Below is a small trained network, with its code and all its weights. Each question gives an input and a class and asks what happens when units are switched off, that is, made to give their printed mean instead of their output.

import numpy as np


def w(rows, s, z=0):
    codes = np.array(rows[::2]) - 128.0
    scale = np.full(codes.shape[1], s)
    scale[-1] = z or s
    return codes * scale


def norm(h):
    return h / np.sqrt((h * h).mean(-1, keepdims=True) + 1e-5)


def f(y):
    return np.maximum(y, 0)


def log_softmax(a):
    a = a - a.max(-1, keepdims=True)
    return a - np.log(np.exp(a).sum(-1, keepdims=True))


def net(x, mask):
    res = np.array(x, float).reshape(1, 2) / 4 @ E
    u = 0
    for l in range(2):
        y = f(norm(res) @ A[l][:, :-1].T + A[l][:, -1])
        res = res + np.where(mask[u : u + 13], y, B[l][:, -1]) @ B[l][:, :-1]
        u += 13
    return log_softmax(norm(res)[-1] @ U[:, :-1].T + U[:, -1])


A, B = {}, {}
E = w([
[70,78,253,15,143,251,116],'x0',
[68,78,4,184,160,190,249],'x1',
],0.0034)
A[0] = w([
[102,148,83,237,182,123,109,105],'0.n1',
[124,75,213,49,159,172,84,125],'0.n2',
[123,104,211,92,171,210,82,145],'0.n3',
[139,132,51,129,155,189,160,94],'0.n4',
[80,145,181,155,114,164,118,88],'0.n5',
[77,119,118,104,173,226,197,114],'0.n6',
[166,210,148,157,129,72,136,139],'0.n7',
[179,172,193,95,43,128,15,91],'0.n8',
[93,60,82,128,205,152,73,98],'0.n9',
[58,55,139,80,173,154,254,95],'0.n10',
[83,133,84,149,110,193,192,125],'0.n11',
[139,13,213,156,64,167,112,5],'0.n12',
[129,163,71,89,63,29,116,104],'0.n13',
],0.0045,0.0022)
B[0] = w([
[47,145,182,138,22,113,119,192],'0.n1',
[99,179,104,202,102,87,131,250],'0.n2',
[3,179,132,172,65,112,108,245],'0.n3',
[137,50,124,116,134,66,110,189],'0.n4',
[99,184,130,153,130,91,116,158],'0.n5',
[152,108,79,102,212,119,131,236],'0.n6',
[119,119,68,60,64,213,119,203],'0.n7',
[214,63,124,104,180,117,125,253],'0.n8',
[164,97,82,147,163,106,105,162],'0.n9',
[183,113,137,90,153,89,173,241],'0.n10',
[178,76,136,79,105,194,119,212],'0.n11',
[80,201,153,133,141,153,98,167],'0.n12',
[126,101,152,135,94,167,116,199],'0.n13',
],0.0049,0.0044)
A[1] = w([
[147,115,68,157,165,142,174,51],'1.n1',
[151,34,119,127,207,127,215,47],'1.n2',
[14,117,111,117,142,180,141,204],'1.n3',
[90,198,179,150,39,28,57,222],'1.n4',
[203,131,152,94,148,168,111,1],'1.n5',
[149,83,93,188,142,89,213,162],'1.n6',
[166,189,90,188,86,76,89,166],'1.n7',
[27,217,237,173,171,136,90,210],'1.n8',
[168,177,130,77,156,200,82,171],'1.n9',
[156,132,64,122,102,107,127,128],'1.n10',
[62,208,225,123,147,164,143,228],'1.n11',
[213,92,109,95,129,146,172,94],'1.n12',
[130,197,115,255,36,211,150,106],'1.n13',
],0.0054,0.0012)
B[1] = w([
[170,138,222,102,161,141,121,169],'1.n1',
[173,140,131,125,164,180,161,204],'1.n2',
[176,139,107,166,142,80,85,195],'1.n3',
[119,124,76,131,205,154,160,253],'1.n4',
[178,165,107,142,82,58,81,152],'1.n5',
[139,171,144,67,147,152,83,192],'1.n6',
[105,78,173,113,66,172,157,201],'1.n7',
[4,193,67,221,205,70,157,219],'1.n8',
[118,213,116,136,104,59,96,155],'1.n9',
[91,158,149,124,135,136,115,179],'1.n10',
[39,198,80,173,97,3,117,194],'1.n11',
[128,155,134,151,207,125,128,183],'1.n12',
[71,75,187,145,118,203,111,181],'1.n13',
],0.0054,0.0062)
U = w([
[7,175,102,181,176,45,117,203],'0',
[59,11,133,151,6,255,144,197],'1',
[213,61,122,61,250,207,192,219],'2',
[245,135,128,80,71,65,12,166],'3',
[133,95,179,115,107,116,156,7],'4',
[128,75,200,93,94,87,183,3],'5',
],0.0088,0.0045)

Each question gives the input, the list of numbers given to net, and the class t.
The units are the neurons (one row each of A and B). Each row of codes is followed by its name. A weight is (code - 128) times the scale printed after its matrix; where a second scale follows, it is the last column's (A, B and U).
mask holds one flag per neuron, layer by layer. A switched-off neuron (its flag False) gives its mean, the last column of its row in B, instead of its output. The means were averaged over made-up inputs and are rounded, as every weight is.
A unit's drop is (log p(t) with every unit on - log p(t) with that unit switched off) / (log p(t) with every unit on - log p(t) with every unit switched off).
The circuit of an input: a set's keep is (log p(t) with only the set's units on - log p(t) with every unit switched off) / (log p(t) with every unit on - log p(t) with every unit switched off). Starting from the 12 units with the biggest drops (on a tie, the unit counted first), units are removed one at a time, each time the one whose removal leaves the highest keep (on an exact tie, the one counted first), for as long as the keep stays at least 0.8.
circuit, biggest first: the units of the circuit, biggest drop first
most important unit: the unit with the biggest drop
k most important neurons: the k neurons with the biggest drops, biggest first
k most important neurons of layer l: the k neurons of layer l with the biggest drops, biggest first
drop when u is switched off: that unit's drop, to one decimal
input [-4,5], class 1: circuit, biggest first -> (0.n1; 0.n6; 1.n13; 1.n8)
input [0,-1], class 3: circuit, biggest first -> (0.n8; 1.n8; 1.n4)
input [0,-6], class 3: circuit, biggest first -> (0.n8; 1.n8)
input [-6,-5], class 3: 2 most important neurons of layer 0 -> (0.n3; 0.n2)
input [-8,7], class 1: most important unit -> 0.n1
input [0,-3], class 3: 2 most important neurons -> (0.n8; 1.n8)
input [-2,2], class 1: 3 most important neurons of layer 0 -> (0.n1; 0.n8; 0.n6)
input [-6,8], class 2: 2 most important neurons -> (0.n3; 0.n2)
input [-1,1], class 1: 2 most important neurons -> (0.n1; 1.n8)
input [0,-5], class 3: drop when 1.n8 is switched off -> 0.5
input [-3,-3], class 3: drop when 0.n2 is switched off -> 0.2
input [-7,6], class 1: drop when 0.n1 is switched off -> 0.1
input [-7,5], class 1: drop when 1.n4 is switched off -> 0.0
